In the rows, zero is written as 128.
[150 125 133  93 119 105 150 162 157 114 101 151 122 186 118 178  94 150
 114 112 103 151 153 126 121 153 173  99 150 135 151 124 148 147 124  90
 109] -> Puriv
[120 116 128 110  88  94 114 168 129 136  80 168 207 211 153 167  69 167
 135 117 113 104 159 113 103 106 194 130 147 157 126 102 124 137 120 158
 141] -> talob
[143 127 141 112 125 100 114 142 153  88 137 231 148 142 120 100 125 165
  93 199 124 162 142 140 139 139 102 128 115 147 129 139 141 105 117 163
 119] -> Pino
[133 132 143 118 128 101 105 134 137 134 123 218 171 160 133  94 107 151
 110 198 120 154 133 135 121 118 148 130 133 154 115 149 132 100 135 125
 107] -> Vebuk
[133 142 170 134 124 102 140  61 139 147 161 182 143 147  95 141 145 138
 122  95 114 137 167 146  84 122 179  88 175 136 136 135 142 129 172 102
 144] -> talob
[154 158 169 127 113 149 115  75 140  88 117 169 141 153 123 166 152 120
 111  94 125 113 140 136  86 134 183 120 126 152 160 126 149 153 115 123
 116] -> Tufu
[108 132 104 115  88 100 111 162 131 125  88 141 207 184 156 143  84 147
 129 124 121  93 147 115 113 111 150 131 146 160 143  96 117 134 111 168
 132] -> Pino
[103 165 147 117 143 106 136 111 150 120 121 125 205 110 137 139 122 101
 143 174 133 139 106 153 138 123  78 146 148 110 155 120 148 170 169 142
 153] -> Tufu
[124  98 116 135 160 124  98 133  98 129  94  84 204 144 116 139 123 101
 156 139 134  99  70 113 116  90 139  75 134 136 132 101 136 138 106  70
 124] -> Vebuk
[139 162 132  95 118  52 110 165  70 207 127 139 149 192 140 117  86 104
 103 111 129 141 152  95 110  99 132 148 107 172 143 146 105  78 104 143
 131] -> Tufu
[150 114 136 123 133 114 126 147 152  97 111 173 117 184 105 184 122 149
 100 127 100 145 162 121 117 157 166 111 120 146 169 133 152 151 119 109
 116] -> Tufu
[147 123 107 123 135 150 107 202 139 119 113 205 203 125 164 116 124 129
  88 155 141 130 106 106 110 157 118 142 110 165 105 157 111 132 105  99
  74] -> nutid
[156 131 120 118 132  91 111 175 116 138 120 215 189 171 151 130 100 145
  95 170 145 148 138 118 111 146 125 128 112 159 117 145 112 126 107 139
  95] -> Pino
[123 124 114 130 155  93 130 167 111 164 137  74 121 169 119 127 147 129
 151 118 139 116 109 138 142 111  89  76 176 133 148 108 134 138 142 155
 151] -> Pino
[123 143 131 119 146 100 126 138 113 172 111  91 173 146 136 130 123 113
 143 121 130 106 109 137 150  96 110  97 146 119 133  98 132 146 118 155
 142] -> Didob
[130 122 118 143 128  94 106 159 131 148 140 205 173 162 114 111 113 159
  97 209 124 157 142 140 124 118 115 107 127 167 138 147 133 115 127 119
 122] -> Lazed
[144 117 130  86 128 101 146 177 157 145 107 162 129 182 120 174  84 157
 110 132 104 150 165 114 116 157 154 124 129 132 140 136 139 136 122  84
  97] -> Didob
[124 165 135 117 140 131 149 150  92 143 111  77 129 150 140 150 148  98
 164 112 138  93  91 145 139 108 123  68 176 106 137 100 155 173  96 140
 153] -> Puriv
[129 130 148 120 122  85 123  89 117 130 153 181 160 178 121 169 147 151
 105  93 163 116 195 113  79 141 173 102 123 151 119 142 130 167 125 133
 125] -> vato
[114 122 156 142 110 165 167  41 161 138 144 144 108 130 112 145 120 136
 126  16 119 130 150 139  95 121 182 146 168 166 123 158 133 169 193  98
 102] -> Vebuk
[119 107 137  90 125 146 118 151 151 108 160 203 229 127 118 102 112 146
 102 192 138 135 133 129 120 151 127 138 146 145 109 158 154 122 111  86
 102] -> nutid
[149 171 143  81 123  51 132 174  58 179 177 129 127 174 116 141 103  87
 107 154 128 162 110 102 120 106  88 112 116 135 138 123 124  78 133 100
 137] -> Vebuk
[163  78 107 150 151 108 131 162 140 163  41 135 155 184 158 160  65 155
 135  89 112 141 172  94 114 137 200 125 113 189 120 117 111 179 151  99
  71] -> nutid
[141 121 148 101 123  95 108 137 142 127 127 223 178 171 128 116 100 155
 102 185 118 163 128 137 128 121 158 132 133 150 110 157 134  91 116 126
 105] -> Vebuk
[129 160 134 121 115  45  96 161  73 170 129 136 157 172 126 116  76  89
 117 155 113 137 143  80  77 100 113 170 117 175 150 152 113  73 125 123
 146] -> Tufu
[116 146 103 148  71 118 112 174 141 122  84 160 175 173 153 127  94 145
 127 127 103 107 162 131  83 111 172  86 157 129 152  96 115 148 127 179
 121] -> Puriv
[135 121 164  98 133 107 139  86 139  99 123 161 136 147  87 154 154 132
 115 114 125 140 151 138 103 122 162  87 149 126 139 130 150 112 119  77
 141] -> Puriv
[141 130 134 136 134 123 136 104 128 108 142 186 143 140 113 148 137 140
 106  96 147 120 161 130  70 134 147 106 104 131 118 153 127 172 102 114
 120] -> Didob
[ 98 124 146 120 142  98 120 122 120 170 121  71 157 152 118 137 164  98
 162 112 129  98  92 127 139  99 129 117 188 132 126 124 138 127 167 136
 147] -> talob
[111 116 125 133 130  73 146  57 125 151 146 176 173 163 109 157 112 155
  90  75 137 105 208 114  76 117 139 114 124 122 149 146 131 166 126 121
 135] -> Didob
[126 154 139  89 128  79 107 178  82 192 104  61 209 172 169 145  99 108
 159 102 139 113  77 120 143  94 135 103 169 137 124  95 111  84 105 136
 154] -> vato
[139 140 128 175 113  95 111 151 129  99 147 124 129 121 128 118  87 134
 149 213  92 153 114 124 124 109 106 154 145 150 121  95 123  74 146 189
 191] -> Pino
[107 122 102 128  89  89  90 165 135  96  84 145 180 181 139 131  96 170
 126 145 118  97 147 121 121 108 158 125 128 164 139 108 129 116  84 172
 132] -> vato
[133 132 141  85 110  90 139 129 153 110 105 150 152 188 128 179  84 149
 104 128 116 144 161 119 119 153 181 125 136 145 149 131 141 148 141  82
 116] -> Puriv
[126 127 137 104 142 101 120 137 118 194 104  90 193 160 147 151 145 116
 147  85 155  98  98 138 150  94 121  94 173 123 119  92 124 140 149 145
 131] -> talob
[118 146 105 123  77  69 109 225 120  60  49 155 173 205 190 148  32 165
 141 161  86 106 138  83 106 129 148 162 137 194 146  97 124 117 148 132
 149] -> nutid
[136 107 122  94 125 108 133  82 142 147 192 180 175 155 112 136 104 153
  91  84 163 118 209 101  66 157 154 150 123 137 117 166 126 146  82 130
 107] -> Pino
[139 144 141 150 141 116 111  67 119 103 138 151 132 124 118 160 162 122
 126  80 149  96 145 144 101 119 117 116 148 140 136 117 127 178 149 145
 135] -> Vebuk
[114 149 121 116 106  94 134 145 150  94  78 165 181 168 150 128  90 148
 127 153  95 122 149 136 148 117 153 114 119 152 145  94 138 161 116 156
 144] -> Lazed
[112 147 128 111  81 126 108 127 150  88  81 170 205 156 153 112  84 155
 131 122  86 114 132 127  86 104 194 123 137 150 165 111 123  97  72 160
 145] -> Pino
[110 133 124 124 149 103 112 140 114 179 109  80 176 145 147 136 142 104
 157 115 137  96  98 124 153  93 105  99 174 128 127  84 124 140 164 155
 137] -> Vebuk
[145 110 145  85 100 130 141 166 168 164 110 147 127 220 102 176  91 147
 106  87  93 152 156 133 100 139 192 131 181 161 164 158 148 109 135  69
  86] -> Tufu
[133 135 181  94 126  94 130  54 146 137 134 192 156 150  97 149 172 109
 102  61 126 132 177 109 100 135 207 102 118 161 122 135 128 152 163 101
 103] -> talob
[134 129 143 118 114  84 103 152 135 117 107 213 182 186 126 124  77 154
 109 193 103 159 130 139 113 119 163 125 149 169 127 148 128 101 153  91
 118] -> Vebuk
[132 103 126 111 117  94  97 176 128 112 105 216 167 165 117 132 110 146
 105 198 128 135 150 121 137 119 107 128 129 137 115 143 146  85  87 139
 118] -> Tufu
[115 160 154  64  97  96 143 197  63 198 163 132 186 196 169 137  54 126
 144  89 131 127 112  61  66 126 145 184 140 159 135 147 125  83 128 131
 144] -> talob
[145 119 122 126 122  88 108 150 113 129 126 213 166 156 121 103 101 159
 100 173 141 156 147 130 110 123 144 125 100 159  97 165 125  89  71 126
  99] -> vato
[146 105 128 133 132  86 107 133 108 145 171 207 135 165 126 126 104 167
 100 195 162 155 158 132 130 135 113 118 127 132  86 154 127 104 151 126
 110] -> Vebuk
[186 134 156 142 138  89 133 147 143 140 138 190  31 129 101  89 136 163
 126 201 105 188 175 154 126 104  84 122 150 115 120 112 149  56 127 200
 152] -> Puriv
[152 115 194 126 136 127 120  35 179  92 172 218 108 143  54 153 214 137
  89  90 114 149 165 162  87 122 156  71 170 133 163 140 160 151 173 123
 112] -> Vebuk
[136 178 172  99 110  37 117 149  83 163 145 135 150 194 113 108  88 104
 127 136 100 165 126 114  92  80 136 134 136 206 156 135 120  80 148 123
 178] -> Lazed
[112 130 137 109  85  85 121 158 156  48  53 139 157 212 141 132  62 168
 144 136  58 117 138 110 116 118 217 142 136 173 154 107 152 111  95 149
 152] -> vato
[138 134 144 138 141 106 123  75 135 120 135 174 136 136 107 148 154 138
 100  86 135 114 173 134 103 129 140 105 111 135 145 132 131 175 122 150
 119] -> Didob
[133 191 136  92  97  85  73 162 121 157   4  60 150 166 172 155  99  70
 170 127  93  72  90 130 160  96 170 114 204 163 153  87 126 117  99 119
 101] -> Puriv
[124 109 115 122  89  95 116 158 144 121  77 181 203 202 139 159  71 168
 132 156 104 100 164 115 108 107 190 131 142 148 123 102 142 143  95 162
 129] -> talob
[168 110 130 185 156 116 108 107 124 118 125 161 111 129  92 135 173 119
 129 118 143 131 166 121  67 125 117 103 120 148 127 117 127 127 154 126
 113] -> Tufu
[104 127 117 110  88 103 113 160 137 112 102 133 186 166 147 124  96 151
 130 139 103 108 151 118 131 110 159 139 146 162 137  99 127  99 127 162
 142] -> nutid
[132 122 138 107 120  83  93 169 137 149 109 200 193 188 135 121 119 155
 111 194 142 147 123 136 127 120 123 120 151 180 123 150 131  93 145 106
  99] -> Lazed
[121 147 131 107 148 119 131 157  81 173 132  57 140 153 147 120 158 109
 142 100 167  93 100 133 164 104  87  86 150 115 133  83 131 149 138 171
 154] -> Puriv
[138 121 156 111 124 128 136  73 138  70 100 160 139 140 114 145 111 145
 135  71 123 116 167 123  91 128 185 114 128 138 138 122 150 162  95 123
 133] -> Puriv
[152 128 112 140 133  63  97 184 125 131 136 210 158 161 124 102 100 148
 116 196 137 161 136 149 125 126  91 110 147 146 101 137 115 109 161 147
 102] -> Vebuk
[147 107 145  89 130 122 127 127 156 123 120 148 142 170 111 182  98 146
 123 116 109 138 149 116 110 143 173 134 149 140 141 127 145 132 126  83
 107] -> Vebuk
[148 105 122  88  93 101 121 179 144 115  88 153 127 207 127 178  67 175
 122 110 119 132 172 121 102 152 174 121 144 146 137 139 140 130  96  90
  80] -> vato
[151 131 122 162 117 125 118 118 124  96 119 149  99 145 125 152 144 139
 105  88 153 110 140 146 107 123 118  94 132 137 135 130 126 181 132 152
 113] -> Puriv
[131 131 152 173 133 123 125  57 143  68 171 177 107 126 106 138 161 157
 112 148 146 114 165 144 111 139 134 104 112 130 115 129 150 185 154 164
 152] -> Didob
[144 118 160 121 135 114 105 165 122 110 117 206 159 151 123 131 134 159
 133 182 126 136 118 132 137 122 118 129 140 148 118 114 149 110 132 163
 140] -> talob
[119 152 160 124 175  73  71  50 168 161 203 140 155 129  63 121 239  92
  49 176 148 121 142 157 154 128 110 105 119 148 169 169 135 194 144 167
 121] -> Didob
[147 138 130 123 160  80 136  86 134 145 143 197 175 134 132 114 143 128
  83 119 147 141 185 121  90 144 108  95 102 112 146 131 114 170 139 137
 112] -> Pino
[111 128 122 115  91 101 114 155 137 125  89 161 187 193 149 141  90 167
 131 124 112 101 146 122 116 109 180 132 139 155 138 107 131 135 121 167
 136] -> talob
[110 134 117 103  84 112 126 159 124  98  94 153 221 187 149 173  64 144
 114 142 114  99 141 121 121 123 176 149 146 176 134 126 139 156 101 102
 131] -> nutid
[137 115 136 104 118 104 130 144 149 118 123 147 127 172  94 162 105 154
 116 123 107 145 162 128 109 139 162 105 157 145 159 126 148 126 127  96
 122] -> Puriv
[138 147 119 130 121  80 111 144 126 155 126 217 216 144 144  91  70 157
  98 217 120 156 147 156 127 121  96 104 149 127 142 123 121  99 130 131
 122] -> Pino
---
[114 163 150 180 105  75 107  64 116  62 118 149 186 149 126 213 128 164
 228  84 125 111 177 170 146  99 130 116 112 116 175  81 150 137 101 172
 155] -> tofur
[120 157 166 172 124  83 119  52 123  73 133 165 158 161 103 205 120 149
 213  77 141 124 190 157 126  74 132 112 120 125 182  76 129 138 107 170
 159] -> Sen
[144 125 154  92 158 116 200  88 171 145 135 164  63  64 139 122 123 102
 100 153 201 157  65 143  85 155 170  91 181 124 160 145 109 119 115 108
  92] -> muf
[ 77 114 138  83  77 118  94 208 144 130 132 102 146 142  91  51 128 189
 137 108 139 118 158 168 130 100 176 120  96 124 137 112 168 126  82 171
 144] -> Dadil
[142 144 160  95 159 116 197  84 177 143 140 146  34  74 115 141 117 100
  83 178 211 170  87 136  95 147 170  72 177 134 153 139 118 125 105 113
 108] -> Fufu
[137 130  77 141 121 166 124 140 167  77 163  86 110 106 142 113 106 161
 144  65 119 135 142 106 106 155 122 114 167 118 175 203 171 135 169  82
 155] -> gose
[138 141 158 102 166 118 220  88 166 136 137 171  41  63 110 135 119  94
  95 154 194 159  72 156  71 144 151  77 175 140 166 149 113 121 103 111
  89] -> Lobam
[118 161  80 132 117 175 135 128 145  65 165 131  89  91 137 117 105 153
 143  79 113 126 124 119 109 164 110 111 146 131 194 177 171 125 185  84
 146] -> Lobam
[115 146 156 174 110  85 114  46 117  76 127 158 160 153 109 198 124 142
 205  87 137 108 159 164 120 100 133  87 119 115 167  60 135 134 118 155
 150] -> Senak
[125 107 107 139 177 164 125 138 158 176 147  46 225 100 144 116  96 157
 215 115 144 146 108 115 139 153  53 160 120 122  95 168 183 106  97 136
  87] -> gose
[118 143  86 127 130 171 103 133 153  39 179  99 125 113 168 102 125 154
 156  65 115 113 124 109  68 178  96 105 130 116 159 201 176 119 132 101
 151] -> tofur
[150 116  94 142 182 169 154 152 159 167 164  87 228 112 146  84  88 153
 218 105 126 152 116 100 159 137  96 180 148 118  90 155 164 119  78 132
  94] -> gose
[152 111 100 154 183 158 142 158 152 154 145 102 238 110 156  96  98 156
 185 127 118 148 102  97 168 133 105 170 144 121  95 171 173 110 103 140
  98] -> tofur
[128 139 154 176 108  87 111  56 115  69 121 145 170 158 120 195 114 153
 229  68 135 107 172 136 140  94 161 119 122 108 175  62 118 133 110 151
 162] -> muf
[125 148  78 121 125 179 100 126 162  66 169 104 120 110 165  95  99 145
 172  61 127 125 125 109  71 173 115 137 140 118 162 186 178 107 119 101
 150] -> Pek
[ 75  92 129  86  60 114 112 209 155 120 140  96 111 127  82  52  95 169
 137 100 140 127 127 190 132  95 174 128 109 128 154 111 167 129  73 166
 124] -> Senak
[153  99 100 141 171 162 134 149 148 151 148  89 244 106 156  98  88 164
 222 104 110 141 105  84 163 141 118 187 149 106 104 161 158 114 100 136
 102] -> muf
[140 129 149 103 176 147 201 122 159 147 130 151  72  80 130 124 150  97
 109 156 217 132  77 143  73 159 177 100 190 127 159 161 119 118 138  89
 104] -> muf
[145 136 138 106 178 139 220 124 163 146 118 175  68  78 131 126 149  85
 101 166 212 153  65 153  75 144 181  94 184 145 159 147 113 116 124  91
  87] -> tofur
[118 177 147 178 124  74 118  76 120  72 124 155 182 143 129 202 130 162
 227  76 130 106 183 173 144  97 117 122 113 115 175  73 149 138  99 176
 162] -> tofur
[106 176 140 173 110  78  93  66 120  84 137 146 164 145 122 205 111 165
 230  84 137 117 186 183 135 105 123 107 106 122 183  64 154 131 107 187
 164] -> Fufu
[155 109  97 134 185 166 141 158 157 171 140 101 229 123 144  80  83 162
 213 108 116 155 105  92 162 139 103 179 162 114  89 161 176 108  87 129
 104] -> Pek
[126 139  84 118 108 170 104 134 156  62 159 117  99 104 146 114 100 164
 151  88 114 144 128 125 102 170 128 101 152 119 184 183 179 128 185  92
 152] -> Fufu
[ 84  92 124  87  62 112 106 216 146 129 159  73 102 133  82  37 106 179
 126  90 150 133 144 195 117  95 159 117  96 133 140 125 149 134  78 161
 136] -> gose
[126 143 160 184 135  80 114  51 124  97 130 156 172 158 113 200 137 149
 204  88 149 123 176 157 130  78 147 109 125 128 174  85 123 131 127 166
 152] -> Sen
[123 153 157 188 119  76 106  48 108  76 117 158 181 159 127 205 134 150
 212  91 148 115 181 165 108  81 149  95 104 126 177  74 122 123 111 175
 155] -> Dadil
[133 158  79 129 133 172 106 142 157  69 164 120  97  97 166 108 102 154
 142  89 112 137 126 112 100 164 122 118 169 125 180 193 176 120 171  88
 145] -> Rulu
[ 62 122 136  86  75 130 103 211 131 124 149 109 114 146  61  41 114 181
 148  98 133 103 162 175 140 103 165 126  93 119 137 108 171 134  74 169
 141] -> Lobam
[146 115  88 146 186 162 158 143 160 165 155  90 209 111 138 109  93 150
 200 115 128 145 111  86 149 127 121 169 158 119  96 155 165 121  93 130
 100] -> Senak
[128 111 120 124 187 164 129 135 159 167 137  77 222  69 135 130  94 157
 196 132 110 134 112 112 138 153  36 160 131 125 104 157 196 113 112 143
  88] -> fir
[109 170 158 179 125  77 113  57 127  86 123 144 186 143 129 213 127 161
 220  87 128 100 168 159 129 103 103 113 107 116 181  73 155 130  86 180
 172] -> Dadil
[148 116 100 145 189 158 149 153 161 171 155 101 228 120 147 108 100 155
 197 120 119 162 115  90 165 128  96 192 148 134 105 175 172 122 101 137
  95] -> Sen
[109 198 141 162 102  89 120  72 124  79 142 157 168 146 124 196 124 156
 218  73 123 100 162 168 137 105 109 121 135 124 180  55 164 132 102 173
 163] -> Rulu
[109 141  92 122 105 181 101 143 166  79 163  96 119  97 133 112 109 160
 151 108 135 130 117 127 127 172 120  96 169 121 190 184 199 112 182 104
 147] -> Fufu
[ 65 120 142  84  72 131 109 217 136 114 146 114 109 145  54  41 123 174
 129  86 122  98 165 177 143 101 159 125  99 121 149 107 174 140  79 171
 145] -> Lobam
[115 172 151 168 122  81 135  82 116  74 127 151 152 144 104 202 119 162
 222  56 116 103 183 184 130  90 106 124 130 124 174  76 144 136  94 171
 158] -> Lobam
[139 137 159 104 174 143 226 117 164 137 127 150  67  87 125 141 137  96
 117 148 214 135  74 134  74 150 181  90 202 134 163 158 114 118 126  88
 108] -> muf
[124 109 107 124 175 165 117 136 166 170 143  78 203 116 137 113  86 156
 215 133 136 157 100 114 161 150  70 154 149 115 103 151 191 106  97 143
  92] -> Fufu
[130 122 115 130 184 167 128 131 158 167 133  92 223 104 160 115  96 153
 211 142 137 150 111 124 145 130  72 175 140 129 102 160 187 106  93 142
  86] -> Dadil
[148 128 156  97 169 117 204  88 174 149 135 175  54  75 127 121 121  98
  90 154 196 151  78 126  86 147 182  83 190 119 158 139 106 130 109 105
 106] -> muf
[ 83 114 118  81  37 120  85 207 136 109 156  97 105 138  80  49 127 168
 117 108 147 128 131 178 116 102 170 123 102 132 154 113 165 129 101 165
 132] -> Rulu
[140 110  95 145 187 165 141 143 157 167 139 104 235 120 162 102 101 154
 211 127 120 148  99  97 147 132  97 174 153 119 107 160 178 109  83 140
  93] -> Dadil
[137 133 155  98 170 117 210  83 169 153 129 166  56  53 109 145 130  92
  89 173 194 149  74 148  64 144 137  74 175 137 159 137 116 122 123 115
  92] -> fir
[102 157 144 168 104  88 103  61 115  78 131 145 183 150 126 198 118 164
 252  68 118  91 170 151 142 111 124 124 119  96 184  56 151 143 104 169
 168] -> muf
[123 140  90 121 129 179  97 135 163  38 166 106 123 110 163  98 113 152
 155  61 118 119 135 109  79 170 101 116 142 112 161 201 184 114 133  99
 143] -> tofur
[118 143 155 161 110  90  96  49 114  77 120 163 165 164 113 182 126 154
 226  70 139  99 185 152 134  95 160 100 135 103 171  65 123 137 123 155
 156] -> muf
[110 130  90 131 132 177 108 126 158  55 179  91 131 109 154 108 106 159
 156  63 102 109 132 106  57 169  94 107 127 123 151 201 183 110 151 111
 149] -> fir
[125 116 108 116 181 175 121 141 166 175 136  87 199 100 140 116  82 156
 212 127 136 149 110 133 148 147  70 166 146 124 105 153 199 104 106 143
  89] -> Fufu
[144 152 143 118 183 129 223 105 161 154 139 168  69  77 128 139 152  86
 101 168 224 142  75 158  77 147 180  83 202 147 154 133 117 117 121  90
  93] -> Senak
[134 132  99 124 181 167 115 155 151 161 135  83 199  99 153 116  90 147
 206 123 123 144 107 113 141 149  54 182 142 124 108 170 187 109  97 139
  84] -> Rulu
[158 125 148 113 190 135 224 114 174 157 137 165  72  86 115 133 148  97
 104 162 221 171  73 137  74 127 179 102 198 147 161 164 106 118 132  92
  96] -> Sen
[145 125 160 102 178 120 212  87 190 142 122 149  52  53 127 151 126  87
  81 167 189 170  74 136  68 144 156  89 183 144 153 155 115 114 118 103
  93] -> fir
[122 154 157 181 126  83 113  68 125  76 117 151 169 154 123 193 134 143
 201  93 147 121 167 154 128  89 149  91 120 122 166  70 128 127 120 155
 156] -> tofur
[123 167 141 186 117  73 129  53 125  75 130 159 165 144 117 214 110 159
 222  73 127 115 167 156 138  96 141 113 120 113 176  64 135 134 103 164
 167] -> Senak
[125 142  88 127 131 172 113 128 163  72 151 118 111  76 130 129 108 164
 145  96  99 125 132  98 109 173 102 106 152 117 183 189 175 125 185  87
 159] -> fir
[109 176 157 183 113  73 126  77 123  68 126 152 166 146 103 215 118 163
 227  69 119 110 170 172 136 108 103 118 118 114 186  80 154 135  96 172
 168] -> Lobam
[ 66 104 134  93  90 126  84 200 145 136 144  98 118 120  67  56 120 180
 122 112 126  95 172 172 134  98 170 110 100 130 144 113 169 127  92 175
 145] -> fir
[147 119 151 104 163 122 189  81 180 152 125 149  62  73 121 129 121  87
  94 157 211 164  66 139  62 146 159  85 175 132 160 153 125 114 106 111
  97] -> Pek
[ 66 106 125  69  60 111  95 210 152 121 140  90  92 120  69  53 122 176
 116  95 129 117 153 178 120 107 139 118  81 130 155 108 162 136 111 166
 144] -> fir
[150 134 143 110 165 138 227 110 164 153 137 150  71  94 122 122 152  87
 104 151 223 159  78 155  71 144 172  86 195 145 144 152 105 121 132  84
  88] -> gose
[152 109 107 146 199 158 149 144 161 167 154  97 228  90 142 101  92 161
 187 125 110 141 119 100 143 132 101 167 148 129  88 171 167 112 105 143
 102] -> fir
[154 151 147 105 200 138 211 115 169 158 148 179  60  72 118 129 160  90
  90 163 231 160  94 151  46 136 168  97 180 152 163 162 105 121 140  99
 104] -> Sen
[124 156 160 174 129  83 121  59 132  85 126 157 173 157 105 206 136 153
 207  69 143 124 189 149 129  81 133 113 123 124 182  83 133 135 132 166
 159] -> Sen
[121 137  84 134 124 175 129 139 161  77 161  97  95 103 133 110  99 162
 145  75 127 133 135 109 108 167 114 100 142 120 182 205 170 130 175  80
 154] -> gose
[130 141 156 177 130  73 109  64 139  91 129 154 157 157 110 192 123 157
 193  76 138 128 187 155 121  72 159 115 127 130 175  96 123 140 118 163
 165] -> Sen
[127 148  86 129 129 173 109 137 155  64 158 101 142 117 168 110 131 149
 160  78 121 121 135 102  83 160 113 125 153 122 165 189 172 116 139 100
 149] -> Dadil
[131 120 103 134 186 166 119 127 166 174 140  80 198  96 162 122  87 149
 196 130 137 156  89 111 141 142  76 160 153 133 108 157 189  93 116 131
  81] -> Rulu
[112 162 150 179 105  72 116  54 124  68 132 148 175 142 121 210 108 155
 231  70 125 109 172 174 125  96 117 116 113 109 178  61 152 140  98 178
 158] -> Senak
[125 137  84 133 135 175  91 124 166  64 165  90 130 119 164 105 105 150
 175  56 124 126 135  96  81 171 116 128 146 114 164 186 188 108 124  99
 152] -> Pek
[ 72 116 135  93  75 117 103 225 152 120 136  90 131 135  81  51 108 182
 131 106 140 111 150 153 158 100 176 121  98 120 145 112 173 128  67 168
 149] -> tofur
[124 142 162 179 133  70 123  58 124  82 127 162 178 167 121 200 128 150
 218  61 129 119 185 167 120  78 130 116 121 129 179  83 132 142 112 175
 147] -> Sen
[146 118  97 133 181 163 153 154 154 165 161  92 221 118 143  94  75 165
 221 120 126 150 102 108 159 137 105 166 160 123  93 153 173 109  77 148
  99] -> Fufu
[114 139 154 176 125  87 105  49 134  74 117 144 152 147 112 204 124 146
 202  78 117 111 182 146 124  96 135 100 117 125 172  73 135 132 120 154
 159] -> fir
[140 134 155 112 167 113 200  88 171 146 121 166  84  83 137 142 138 103
  98 171 206 165  67 140  66 149 160  80 165 133 161 153 123 112 108 114
  97] -> Dadil
[114 184 155 178 132  87 104  73 120  80 132 143 157 137 129 209 113 153
 207  76 122 100 188 171 128  91 114 120 120 127 178  73 157 128  94 183
 166] -> Rulu
[129 140  82 141 115 160 118 126 157  65 154 122 110  97 137 126 100 157
 145  86 122 125 118 104 105 168 124 108 152 108 185 186 174 126 178  86
 155] -> Senak
